((-4.128, 7.350, 3.309, 6.327, 5.777, 7.959), (-13.003, -2.852, 5.010, 5.690, 3.476, 6.830), (20.383, -13.280, 5.415, 6.790, 4.101, 4.828)) ==> 6.327
((-0.039, 0.174, 0.042, -0.064, -0.066), (0.077, -0.135, 0.001, 0.127, 0.106), (-0.040, 0.173, 0.044, 0.133, 0.037)) ==> 0.042
((-12.931, 3.063, 2.585, 3.008, 3.688), (-8.386, 17.064, 2.807, 1.342, 1.143), (-4.258, -2.843, 1.701, 3.655, 2.627)) ==> 2.585
((0.9, 1.6, -0.5, -0.4, -2.3, -2.1, -1.5), (1.7, -2.1, 0.9, -0.7, -0.1, -1.5, -2.2), (-1.9, -0.8, 1.1, -1.1, -0.1, 1.4, 0.1)) ==> -2.3
((-0.027, 0.048, -0.027, -0.013, -0.011), (0.031, -0.142, 0.051, -0.034, 0.013), (0.056, -0.087, 0.129, 0.012, -0.029)) ==> -0.027
((-0.077, -0.120, -0.162, -0.077), (0.149, -0.127, -0.180, 0.149), (0.205, -0.069, -0.180, 0.205)) ==> -0.120
---
[  7.08  -6.48 -13.18  17.10   2.69   9.10  -7.31]
-7.31
[ 1.357  1.232 -0.298 -1.087 -0.310  0.201]
0.201
[ 1.33 -1.21 -1.04  1.23  0.37 -0.47]
-0.47
[-0.3  0.5  0.9 -0.9]
-0.9
[  6.53  13.96 -13.49   5.66   4.19]
4.19
[ 135.73 -123.36    3.55   88.85   -5.63  -13.72]
-13.72
[-0.13  0.04 -0.01 -0.10  0.10]
0.10
[ 1.5 -1.3 -1.9 -1.6  0.8  1.7]
1.7
---
[-19  -4   2  -4 -22 -11 -42]: -22
[-48   3 -49 -17]: 3
[ 10  -7   1 -50   8 -23]: -50
[-19 -42   2  -6  -4  -2   1]: -4
[ 35 -12  -2  50 -39]: -2
[ 22 -23  53  19 -54  32  29]: -54
[ 34  45 -20  40]: 45
---
-0.1	1.0	-0.4	-0.7	0.0	1.6	-0.9
0.5	-0.9	-1.1	-1.6	-1.3	0.1	-0.1
result: 0.0

-8.965	0.294	-7.755	-12.833	2.276	-6.699	-0.378
-10.766	-2.242	-5.749	-5.451	-1.779	-6.300	-0.437
-21.650	21.721	0.357	-20.348	19.021	4.453	17.056
result: -1.779

-0.13	-0.15	0.01	0.15	0.14	0.13	0.02
0.09	0.12	-0.12	-0.16	-0.07	0.12	0.15
result: 0.14

-0.3	0.9	2.0	2.0	1.4	0.4	0.4
0.7	0.8	0.9	-1.5	-0.2	0.1	0.0
0.8	0.9	0.5	2.2	1.5	1.0	1.1
result: -0.2

-1.865	0.198	-1.577	0.083	-1.537	0.016
-2.220	-2.301	-0.802	1.192	0.605	-0.715
-1.744	-1.560	1.352	-0.621	-0.161	-0.976
result: 1.192

19.06	9.53	-2.51	0.11	-14.36
12.95	12.12	5.59	2.34	7.48
result: -2.51

-15.2	-6.4	17.8	-5.9
16.8	2.4	-16.5	-5.3
result: -6.4

-0.15	-0.17	-0.12	-0.10	-0.14
-0.18	-0.04	-0.12	0.00	0.18
result: -0.12

-11.3	-8.7	19.8	-8.2	-14.4
-6.6	-1.5	8.0	-16.2	1.0
16.6	7.4	-5.6	-2.8	-18.8
result: 8.0
---
Input: [[-7, 1, 4, 15, 0, -1], [-33, -2, 18, -20, -2, -2], [19, 0, -13, -51, 0, 8]]
Output: 0
Input: [[3, -3, 2, 11, 2, -45, -2], [3, 3, 1, -12, -7, 12, 2], [2, 1, 1, 0, -1, 15, 1]]
Output: 15
Input: [[46, -17, -22, 7], [25, -19, -33, 15], [48, 11, 54, -54]]
Output: 54
Input: [[0, -23, -5, 44, 0, 29], [0, -12, -6, 56, -1, 38], [1, 9, -5, 39, -1, 33]]
Output: -1
Input: [[2, -2, 0, 42], [2, -2, 0, 51], [0, 0, 1, 18]]
Output: 1
Input: [[-16, -23, -53, -44, 29, -23], [-12, -3, -3, -54, 14, 13], [4, 5, 12, 14, -8, 4]]
Output: -8
Input: [[-14, 24, 8, -10, -45, -21], [1, 0, 2, 1, -2, -2], [1, 0, 1, -1, -1, -1]]
Output: -1
---
[[ 44 -53  30  48 -25]
 [ 13  21  19   6   0]
 [  5  21  41  -5 -19]] >> 0

[[  4 -49 -46  23  16]
 [ -6 -24 -23  32  -9]
 [ 22 -12 -14  15  -8]] >> -9

[[-27 -45  30   4 -44]
 [-18 -22   3  23 -24]
 [  9  22 -46  -1  21]] >> -24

[[-19  -9 -19 -28  -6]
 [ -8  -1   1 -47 -21]
 [ 34  23  -9   3   3]] >> -21

[[-34 -24 -24 -32  27 -28]
 [-33 -31 -30 -32  45 -33]
 [ 36  15  19  21 -46  23]] >> -33

[[-12   3   2 -13  16   4]
 [ 12 -30 -41  22   5 -43]
 [-28  11  21 -39   9  21]] >> -43

[[ 10  -1 -20  -9 -16]
 [ 42 -53  -7  -7 -41]
 [  5   9  12 -21 -13]] >> -41

[[-39   3 -10  -9]
 [ -1 -16  44  51]
 [-26  -1 -21  -6]] >> 51

[[ -7  43 -29  27 -21  15]
 [-14  47 -19  25 -21  -6]
 [ -7   8 -22  38   1 -36]] >> -6

[[  5 -11   3 -33]
 [ 55  -1  22  45]
 [-23 -14  -2   5]] >> 45
---
 32   29  -14   51   -5   42   33
-42    3  -26  -10  -33  -36  -52
⇒ -42

-25   16    1  -35   -8    5   -8
  3  -27    1   -6    1  -15    6
 -6   13    7  -41   -7    7  -21
⇒ 3

  6   13  -38   41   -3  -15   -1
 14    6  -20   12   28   17    5
  3   11  -10  -20    6   19   16
⇒ 14

16   0  45  23  12   4   9
19   3  45  25  10   4  11
17   6  43  22  14   4  10
⇒ 19

-50   19  -19   10  -13   29  -23
  3   -7  -25  -15   -5   25  -21
⇒ 3

-49  -20  -25   15  -22  -22
 10   48    2   28    2  -11
 -3   33   39   45  -24  -41
⇒ 10

-11   -9   17  -33  -54   16   27
 -1  -38  -51    9  -20    3   -5
 28    5   28   -6  -41  -13   -3
⇒ -1

-28    1    7  -54    4  -10
 17   16   -2   14   26   43
-52  -10    9  -15   10  -12
⇒ 17

  4   -9    5   11   47
  4   -4  -10  -30  -17
⇒ 4
---
[[-22 -11 -21 -14]
 [ 32 -46  34  30]
 [  3 -20   6   1]] --> 3

[[-13  -1  42   1  38 -41 -10]
 [-22  -2  32   1  12 -32  15]
 [ 28  -3 -23  36   4 -19 -44]] --> 28

[[-32 -32  22  -7 -27  18]
 [ -9  -8  33  17 -27  18]
 [ -1  53 -39  -9 -55  -1]] --> -1

[[ 42  -4   7  -3   3]
 [ 21   7  -5   0  -4]
 [  7 -16 -18  11  -4]] --> 7

[[-22  -1  -9   9  -9  21   5]
 [  4  19  10  25  10  14  17]
 [ 37  15  22   3  48  21  13]] --> 37

[[-39  -8 -28   2]
 [ 56 -12   6 -27]
 [-27  -2  -8  -2]] --> -27
---
array([[5546, 5994, 6372, 3680, 5490, 3732, 9291],
       [3186, 4532, 5324, 8346, 2746, 8368, 9602]]) | 9602, 2746

array([[5, 5, 1, 8, 0],
       [6, 4, 4, 3, 3],
       [3, 3, 1, 7, 5]]) | 8, 0

array([4525, 8512, 1485, 5156]) | 8512, 1485

array([-750,  109,  871,  316,  440]) | 871, -750

array([94, 49, 34, 48,  9, 38, 15]) | 94, 9

array([-14,   5, -36,  32, -24,  21,   1]) | 32, -36
---
[[ -1.1  23.7  -8.0   2.1  -7.6  18.9]
 [  0.6  20.9   0.7 -17.3  -6.8  -0.9]
 [  1.8   1.8  -3.3  -6.7 -12.6  17.0]] out -7.6

[[  15.247  -71.086   17.338  161.009  120.242]
 [ -68.654 -199.954   16.900  -35.527   75.649]
 [-160.231  -64.045 -172.568  -25.728  -32.728]] out 161.009

[[ 0.07 -0.18  0.02  0.12 -0.05 -0.05 -0.13]
 [-0.13 -0.02  0.17  0.02  0.16  0.04  0.02]
 [ 0.08 -0.14  0.05  0.05 -0.03  0.11  0.01]] out -0.05

[[ 0.23  0.46 -1.08  0.15  1.11 -0.40]
 [ 0.04  0.56 -1.24  0.40  1.13 -0.15]
 [ 0.24  0.47 -1.32  0.51  1.48 -0.18]] out 1.11

[[ -3.05  -0.93   2.69   7.17  -0.09  15.55]
 [  0.44 -24.00   1.65   2.48 -12.09  -2.89]
 [ -4.11   3.42  22.06  -8.86 -23.94  13.84]] out -0.09

[[-17.458   7.321   4.648 -22.554  -3.808]
 [  9.034 -21.996  12.291   7.198  10.165]
 [ -0.397  -4.235 -21.742  -2.836  -5.222]] out -22.554
